Below are the code and all the weights of a small trained network. Each question names an input and a target symbol and asks about switching units off, where a switched-off unit gives its printed mean instead of its output.

import numpy as np


def w(rows, s, z=0):
    codes = np.array(rows[::2]) - 128.0
    scale = np.full(codes.shape[1], s)
    scale[-1] = z or s
    return codes * scale


def f(y):
    return np.maximum(y, 0)


def softmax(a):
    e = np.exp(a - a.max(-1, keepdims=True))
    return e / e.sum(-1, keepdims=True)


def log_softmax(a):
    a = a - a.max(-1, keepdims=True)
    return a - np.log(np.exp(a).sum(-1, keepdims=True))


def net(x, mask):
    ids = ['αβγεησψω'.index(c) for c in x.split()]
    T = len(ids)
    res = E[ids] + P[:T]
    q, k, v = (res @ M[0].T for M in (Q, K, V))
    z = softmax(np.where(np.tri(T) > 0, q @ k.T / 3**0.5, -1e9)) @ v
    res = res + np.where(mask[0], z, O[0][:, -1]) @ O[0][:, :-1]
    y = f(res @ A[0][:, :-1].T + A[0][:, -1])
    res = res + np.where(mask[1:17], y, B[0][:, -1]) @ B[0][:, :-1]
    return log_softmax(res[-1] @ U[:, :-1].T + U[:, -1])


Q, K, V, O, A, B = {}, {}, {}, {}, {}, {}
E = w([
[23,123,147,147,167,180],'α',
[19,130,147,149,162,170],'β',
[40,157,152,141,136,145],'γ',
[71,99,160,145,147,214],'ε',
[84,141,161,165,108,171],'η',
[114,181,152,181,62,129],'σ',
[154,92,158,158,91,254],'ψ',
[160,70,133,104,122,59],'ω',
],0.016)
P = w([
[59,163,17,68,76,171],'0',
[105,186,70,70,133,165],'1',
[102,197,105,55,150,151],'2',
[116,138,108,120,104,138],'3',
[92,118,144,104,92,107],'4',
[154,149,155,136,149,132],'5',
[139,161,200,92,170,99],'6',
[148,103,167,179,115,112],'7',
[149,96,192,167,110,93],'8',
[169,124,201,176,150,107],'9',
[160,86,197,206,120,97],'10',
[140,78,224,164,106,75],'11',
[191,104,245,185,166,91],'12',
],0.012)
Q[0] = w([
[186,199,160,145,255,126],'h1',
[81,57,240,58,84,82],'h1',
[130,190,170,156,102,190],'h1',
],0.024)
K[0] = w([
[65,59,96,177,81,118],'h1',
[144,115,252,185,168,105],'h1',
[204,94,178,163,95,103],'h1',
],0.03)
V[0] = w([
[209,52,59,66,170,109],'h1',
[223,234,134,128,6,73],'h1',
[240,96,195,59,53,214],'h1',
],0.015)
O[0] = w([
[71,5,193,130,61,80,3],'h1',
[154,76,175,24,152,252,121],'h1',
[32,149,33,21,50,146,198],'h1',
],0.011,0.014)
A[0] = w([
[89,147,168,97,129,131,162],'n1',
[138,38,75,184,176,112,21],'n2',
[97,56,189,116,124,117,122],'n3',
[129,170,140,190,115,103,186],'n4',
[190,142,170,169,166,137,207],'n5',
[70,103,211,136,99,160,159],'n6',
[161,137,131,89,94,101,112],'n7',
[202,128,162,169,183,112,81],'n8',
[202,91,69,49,173,86,102],'n9',
[250,46,104,120,143,73,120],'n10',
[159,120,168,174,141,79,108],'n11',
[182,100,127,132,141,23,2],'n12',
[122,100,116,64,112,116,44],'n13',
[80,114,162,126,106,140,150],'n14',
[133,123,151,99,124,168,102],'n15',
[147,135,108,136,111,14,134],'n16',
],0.015,0.0087)
B[0] = w([
[159,115,103,141,102,140,195],'n1',
[174,118,151,254,67,199,140],'n2',
[48,174,83,144,72,94,162],'n3',
[65,126,193,75,120,181,233],'n4',
[144,137,164,179,186,69,251],'n5',
[198,83,184,107,188,158,172],'n6',
[105,104,128,112,143,121,144],'n7',
[126,121,96,71,41,144,207],'n8',
[69,73,140,186,96,159,152],'n9',
[50,73,91,92,229,138,148],'n10',
[168,146,71,121,92,50,172],'n11',
[114,204,195,118,124,213,162],'n12',
[110,148,168,155,162,112,182],'n13',
[194,113,119,123,122,164,177],'n14',
[138,144,93,132,112,87,191],'n15',
[145,37,72,178,161,100,190],'n16',
],0.025,0.019)
U = w([
[84,204,117,144,113,165,39],'α',
[78,202,117,158,119,186,2],'β',
[52,254,179,135,187,233,77],'γ',
[150,147,130,80,157,193,187],'ε',
[90,192,108,85,134,94,115],'η',
[60,238,9,83,98,216,203],'σ',
[134,218,66,190,205,113,155],'ψ',
[39,137,96,124,165,138,171],'ω',
],0.0032,0.0041)

Each question gives the input, a string of symbols that net reads in full, and the target symbol t.
The units are the heads (3 rows each of Q, K, V and O) and the neurons (one row each of A and B). Each row of codes is followed by its name. A weight is (code - 128) times the scale printed after its matrix; where a second scale follows, it is the last column's (O, A, B and U).
mask holds one flag per unit, heads first, then neurons. A switched-off unit (its flag False) gives its mean, the last column of its rows in O or B, instead of its output. The means were averaged over made-up inputs and are rounded, as every weight is.
A unit's drop is (log p(t) with every unit on - log p(t) with that unit switched off) / (log p(t) with every unit on - log p(t) with every unit switched off).
The circuit of an input: a set's keep is (log p(t) with only the set's units on - log p(t) with every unit switched off) / (log p(t) with every unit on - log p(t) with every unit switched off). Starting from the 12 units with the biggest drops (on a tie, the unit counted first), units are removed one at a time, each time the one whose removal leaves the highest keep (on an exact tie, the one counted first), for as long as the keep stays at least 0.8.
units of the circuit, in order: the units of the circuit, biggest drop first
most important unit: the unit with the biggest drop
top k neurons: the k neurons with the biggest drops, biggest first
input η γ ω β η η γ ψ σ ψ β σ α, target ψ: top 4 neurons => n4, n5, n15, n12
input ψ ψ σ ψ ω ψ ε ε ω, target ω: top 2 neurons => n16, n4
input η ω ψ ψ β β, target σ: units of the circuit, in order => n5
input η ψ ω η ε ε α β ω γ, target ε: units of the circuit, in order => n6, h1
input γ ε σ ε, target ψ: units of the circuit, in order => h1, n4, n5
input σ α ψ ε γ ψ η ε η σ η ψ ψ, target σ: top 3 neurons => n5, n6, n16
input ε η η α η η η α ε η, target γ: units of the circuit, in order => h1, n4, n16
input ψ ψ β η η α ε, target γ: units of the circuit, in order => h1, n4
input η η ψ ε ω η ε η ε, target γ: units of the circuit, in order => n4, h1
input η σ β ε α η η η, target γ: units of the circuit, in order => h1, n16, n4
input η ω α ε η α σ β, target ψ: units of the circuit, in order => h1, n4, n15
input ε η α ε ε ω ω ε σ β η, target ψ: top 3 neurons => n4, n5, n12
input α γ β γ γ ω ε ε γ, target ω: units of the circuit, in order => h1, n4, n16
input η ε η σ ε η ψ η ω η γ, target ε: units of the circuit, in order => h1, n6
input γ η ψ α α, target σ: most important unit => n5
input σ η ω ψ η γ η σ β, target ψ: units of the circuit, in order => h1, n4
input ε α γ γ, target η: top 2 neurons => n5, n8
input ε σ γ ψ σ η ψ η β σ σ, target ψ: top 4 neurons => n4, n5, n15, n12
input ω σ σ, target ε: top 2 neurons => n6, n14
input α σ η σ η η γ ω σ, target ε: top 2 neurons => n6, n5
input γ η γ ψ α ε, target σ: top 2 neurons => n5, n6
input σ β γ, target ψ: units of the circuit, in order => h1, n5, n4
input ε ε α, target ω: units of the circuit, in order => n16, h1, n4
input η ψ ε σ η η γ, target γ: top 2 neurons => n16, n11
input σ β η ψ ε β β, target ω: most important unit => n16
input η σ ε, target ψ: top 3 neurons => n4, n15, n5
